Here is a tiny trained network, its code and every weight. The questions are about switching its units off for an input and a class, where a switched-off unit gives its printed mean instead of its output.

import numpy as np


def w(rows, s, z=0):
    codes = np.array(rows[::2]) - 128.0
    scale = np.full(codes.shape[1], s)
    scale[-1] = z or s
    return codes * scale


def f(y):
    return np.maximum(y, 0)


def log_softmax(a):
    a = a - a.max(-1, keepdims=True)
    return a - np.log(np.exp(a).sum(-1, keepdims=True))


def net(x, mask):
    res = np.array(x, float).reshape(1, 8) / 4 @ E
    y = f(res @ A[0][:, :-1].T + A[0][:, -1])
    res = res + np.where(mask, y, B[0][:, -1]) @ B[0][:, :-1]
    return log_softmax(res[-1] @ U[:, :-1].T + U[:, -1])


A, B = {}, {}
E = w([
[109,132,113,122],'x0',
[134,130,126,132],'x1',
[132,138,164,147],'x2',
[156,184,153,255],'x3',
[53,35,158,167],'x4',
[52,102,198,71],'x5',
[130,123,110,120],'x6',
[140,120,131,128],'x7',
],0.0076)
A[0] = w([
[93,146,129,193,177],'neuron 1',
[78,88,141,116,79],'neuron 2',
[142,196,121,164,162],'neuron 3',
[193,77,69,96,189],'neuron 4',
[115,178,202,113,226],'neuron 5',
[117,160,51,179,180],'neuron 6',
[42,124,98,107,142],'neuron 7',
[84,175,84,156,4],'neuron 8',
[191,237,97,147,45],'neuron 9',
[60,48,134,100,135],'neuron 10',
[96,91,92,205,170],'neuron 11',
[188,136,63,205,113],'neuron 12',
[183,249,77,63,165],'neuron 13',
[147,70,109,173,242],'neuron 14',
[127,173,198,88,202],'neuron 15',
[145,153,74,58,127],'neuron 16',
[128,89,121,182,183],'neuron 17',
[185,136,71,30,200],'neuron 18',
[142,194,73,176,119],'neuron 19',
[172,195,198,48,86],'neuron 20',
[116,163,75,153,13],'neuron 21',
[164,166,73,174,83],'neuron 22',
],0.011,0.0026)
B[0] = w([
[119,195,115,120,193],'neuron 1',
[108,85,175,43,168],'neuron 2',
[184,140,201,120,206],'neuron 3',
[67,201,98,121,196],'neuron 4',
[80,157,64,158,185],'neuron 5',
[182,177,219,93,202],'neuron 6',
[119,61,163,132,179],'neuron 7',
[184,98,121,144,141],'neuron 8',
[246,60,165,78,236],'neuron 9',
[136,61,148,115,207],'neuron 10',
[113,242,61,206,192],'neuron 11',
[173,117,180,112,231],'neuron 12',
[175,192,169,145,255],'neuron 13',
[47,191,63,213,187],'neuron 14',
[92,119,92,204,180],'neuron 15',
[124,201,120,145,198],'neuron 16',
[83,182,84,176,179],'neuron 17',
[145,178,60,169,236],'neuron 18',
[231,78,231,55,213],'neuron 19',
[62,157,2,166,188],'neuron 20',
[116,108,195,77,152],'neuron 21',
[167,90,224,102,203],'neuron 22',
],0.0065,0.0078)
U = w([
[176,147,70,144,178],'0',
[106,105,5,147,235],'1',
[170,52,137,91,2],'2',
],0.011,0.0031)

Each question gives the input, the list of numbers given to net, and the class t.
The units are the neurons (one row each of A and B). Each row of codes is followed by its name. A weight is (code - 128) times the scale printed after its matrix; where a second scale follows, it is the last column's (A, B and U).
mask holds one flag per neuron, in row order. A switched-off neuron (its flag False) gives its mean, the last column of its row in B, instead of its output. The means were averaged over made-up inputs and are rounded, as every weight is.
A unit's drop is (log p(t) with every unit on - log p(t) with that unit switched off) / (log p(t) with every unit on - log p(t) with every unit switched off).
The circuit of an input: a set's keep is (log p(t) with only the set's units on - log p(t) with every unit switched off) / (log p(t) with every unit on - log p(t) with every unit switched off). Starting from the 12 units with the biggest drops (on a tie, the unit counted first), units are removed one at a time, each time the one whose removal leaves the highest keep (on an exact tie, the one counted first), for as long as the keep stays at least 0.8.
circuit, biggest first: the units of the circuit, biggest drop first
k most important neurons: the k neurons with the biggest drops, biggest first
drop of u: that unit's drop, to one decimal
input [8,7,8,1,0,-3,-8,-4], class 2: 2 most important neurons : (neuron 18; neuron 20)
input [0,-6,-5,-1,-6,3,-3,6], class 1: circuit, biggest first : (neuron 20; neuron 19; neuron 6)
input [-1,-3,-7,-2,-8,3,-5,3], class 1: circuit, biggest first : (neuron 20; neuron 6)
input [2,-3,-2,7,-1,0,-6,-4], class 2: circuit, biggest first : (neuron 19; neuron 18; neuron 9)
input [0,5,-4,-4,-7,1,4,6], class 1: circuit, biggest first : (neuron 20; neuron 19)
input [-7,-5,2,7,1,2,-5,1], class 1: most important neuron : (neuron 13)
input [1,0,4,4,-7,-2,0,-1], class 2: 2 most important neurons : (neuron 9; neuron 19)
input [4,3,4,8,3,3,-6,2], class 1: 2 most important neurons : (neuron 13; neuron 9)
input [-5,-7,4,7,1,4,5,-6], class 1: drop of neuron 13 : 0.2
input [1,7,8,7,-3,-5,-4,3], class 2: drop of neuron 9 : 0.1
input [-1,-8,-7,2,-4,-3,8,2], class 2: drop of neuron 11 : 0.2
